Below is a small trained network, with its code and all its weights. Each question gives an input and a target symbol and asks what happens when units are switched off, that is, made to give their printed mean instead of their output.

import numpy as np


def w(rows, s, z=0):
    codes = np.array(rows[::2]) - 128.0
    scale = np.full(codes.shape[1], s)
    scale[-1] = z or s
    return codes * scale


def f(y):
    return y / 2 * (1 + np.tanh(0.7978845608 * (y + 0.044715 * y**3)))


def softmax(a):
    e = np.exp(a - a.max(-1, keepdims=True))
    return e / e.sum(-1, keepdims=True)


def log_softmax(a):
    a = a - a.max(-1, keepdims=True)
    return a - np.log(np.exp(a).sum(-1, keepdims=True))


def net(x, mask):
    ids = ['ΓΘΠΨΩδεζημξστφ'.index(c) for c in x.split()]
    T = len(ids)
    res = E[ids] + P[:T]
    r = res
    for j in range(2):
        rows = slice(2 * j, 2 * j + 2)
        q, k, v = (r @ M[0][rows].T for M in (Q, K, V))
        z = softmax(np.where(np.tri(T) > 0, q @ k.T / 2**0.5, -1e9)) @ v
        o = O[0][rows]
        res = res + np.where(mask[j], z, o[:, -1]) @ o[:, :-1]
    y = f(res @ A[0][:, :-1].T + A[0][:, -1])
    res = res + np.where(mask[2:6], y, B[0][:, -1]) @ B[0][:, :-1]
    return log_softmax(res[-1] @ U[:, :-1].T + U[:, -1])


Q, K, V, O, A, B = {}, {}, {}, {}, {}, {}
E = w([
[139,86,205,148],'Γ',
[249,44,137,108],'Θ',
[224,139,107,158],'Π',
[189,39,145,154],'Ψ',
[218,114,169,114],'Ω',
[226,132,163,120],'δ',
[138,107,105,221],'ε',
[166,99,234,113],'ζ',
[243,113,164,118],'η',
[77,62,237,203],'μ',
[141,113,255,110],'ξ',
[100,160,230,166],'σ',
[135,126,233,149],'τ',
[64,63,27,51],'φ',
],0.012)
P = w([
[167,253,181,129],'0',
[173,137,156,105],'1',
[69,96,190,124],'2',
[170,71,130,113],'3',
[135,85,140,137],'4',
[141,98,122,143],'5',
[148,49,130,145],'6',
[131,64,114,136],'7',
[153,63,100,143],'8',
],0.012)
Q[0] = w([
[230,164,132,182],'h0',
[171,3,88,160],'h0',
[82,125,142,114],'h1',
[159,142,62,129],'h1',
],0.013)
K[0] = w([
[77,136,191,154],'h0',
[76,159,17,1],'h0',
[72,71,173,84],'h1',
[180,96,192,161],'h1',
],0.0095)
V[0] = w([
[201,164,90,70],'h0',
[72,119,34,7],'h0',
[181,165,159,210],'h1',
[218,88,165,172],'h1',
],0.012)
O[0] = w([
[89,159,185,179,126],'h0',
[219,171,108,230,12],'h0',
[1,43,211,56,224],'h1',
[45,64,198,99,241],'h1',
],0.0074,0.011)
A[0] = w([
[149,145,215,53,81],'n0',
[181,81,253,116,5],'n1',
[176,123,99,88,76],'n2',
[193,96,56,12,201],'n3',
],0.0077,0.0023)
B[0] = w([
[57,174,72,210,222],'n0',
[65,167,53,124,247],'n1',
[100,224,74,146,118],'n2',
[2,139,152,196,140],'n3',
],0.0094,0.013)
U = w([
[124,142,116,132,2],'Γ',
[134,134,129,105,37],'Θ',
[62,104,151,150,148],'Π',
[153,81,60,92,61],'Ψ',
[136,135,88,124,167],'Ω',
[131,133,134,91,23],'δ',
[150,72,141,208,233],'ε',
[134,122,130,142,65],'ζ',
[123,11,198,54,188],'η',
[129,128,141,122,10],'μ',
[137,128,133,81,19],'ξ',
[129,122,111,114,11],'σ',
[144,116,127,122,119],'τ',
[136,165,92,117,165],'φ',
],0.011,0.0044)

Each question gives the input, a string of symbols that net reads in full, and the target symbol t.
The units are the heads (2 rows each of Q, K, V and O) and the neurons (one row each of A and B). Each row of codes is followed by its name. A weight is (code - 128) times the scale printed after its matrix; where a second scale follows, it is the last column's (O, A, B and U).
mask holds one flag per unit, heads first, then neurons. A switched-off unit (its flag False) gives its mean, the last column of its rows in O or B, instead of its output. The means were averaged over made-up inputs and are rounded, as every weight is.
A unit's drop is (log p(t) with every unit on - log p(t) with that unit switched off) / (log p(t) with every unit on - log p(t) with every unit switched off).
The circuit of an input: a set's keep is (log p(t) with only the set's units on - log p(t) with every unit switched off) / (log p(t) with every unit on - log p(t) with every unit switched off). Starting from all 6 units, units are removed one at a time, each time the one whose removal leaves the highest keep (on an exact tie, the one counted first), for as long as the keep stays at least 0.8.
units of the circuit, in order: the units of the circuit, biggest drop first
top k neurons: the k neurons with the biggest drops, biggest first
which heads matter: for each layer, one digit per head in row order, 1 if its drop is at least 0.15 and else 0, layers parted by /
drop when u is switched off: that unit's drop, to one decimal
input ε ε Θ ε Π ζ Ω, target Π: units of the circuit, in order -> (n0, n1, n3)
input ε ξ μ σ η, target Π: units of the circuit, in order -> (n3, n0, h0)
input Ψ Γ ε Ω, target Π: top neuron -> (n3)
input ε ε τ δ, target Π: which heads matter -> 00
input ε μ ε Ψ, target Π: units of the circuit, in order -> (n3, h0, n1)
input Π ε ε Ψ, target Π: top 2 neurons -> (n1, n0)
input ε Π ξ ε ε, target η: units of the circuit, in order -> (n0, n1)
input Π Ψ ε Π Π η ζ, target Π: units of the circuit, in order -> (n0, n1)
input ε ε ε ε σ ε δ, target Π: top 3 neurons -> (n3, n0, n1)
input σ ε Ψ ε ε η Θ, target Π: top 2 neurons -> (n3, n1)
input Ψ ζ ε ε Γ Θ, target Π: drop when n1 is switched off -> 0.1
input η φ ε ε ξ ε Π, target ε: drop when n1 is switched off -> 0.0
input φ μ Γ ε μ Ψ, target ε: drop when h1 is switched off -> 0.1
input Γ φ ε ε ε Π ε ε δ, target ε: units of the circuit, in order -> (h0)
input ε ε φ Ψ Π, target ε: drop when h0 is switched off -> 1.1
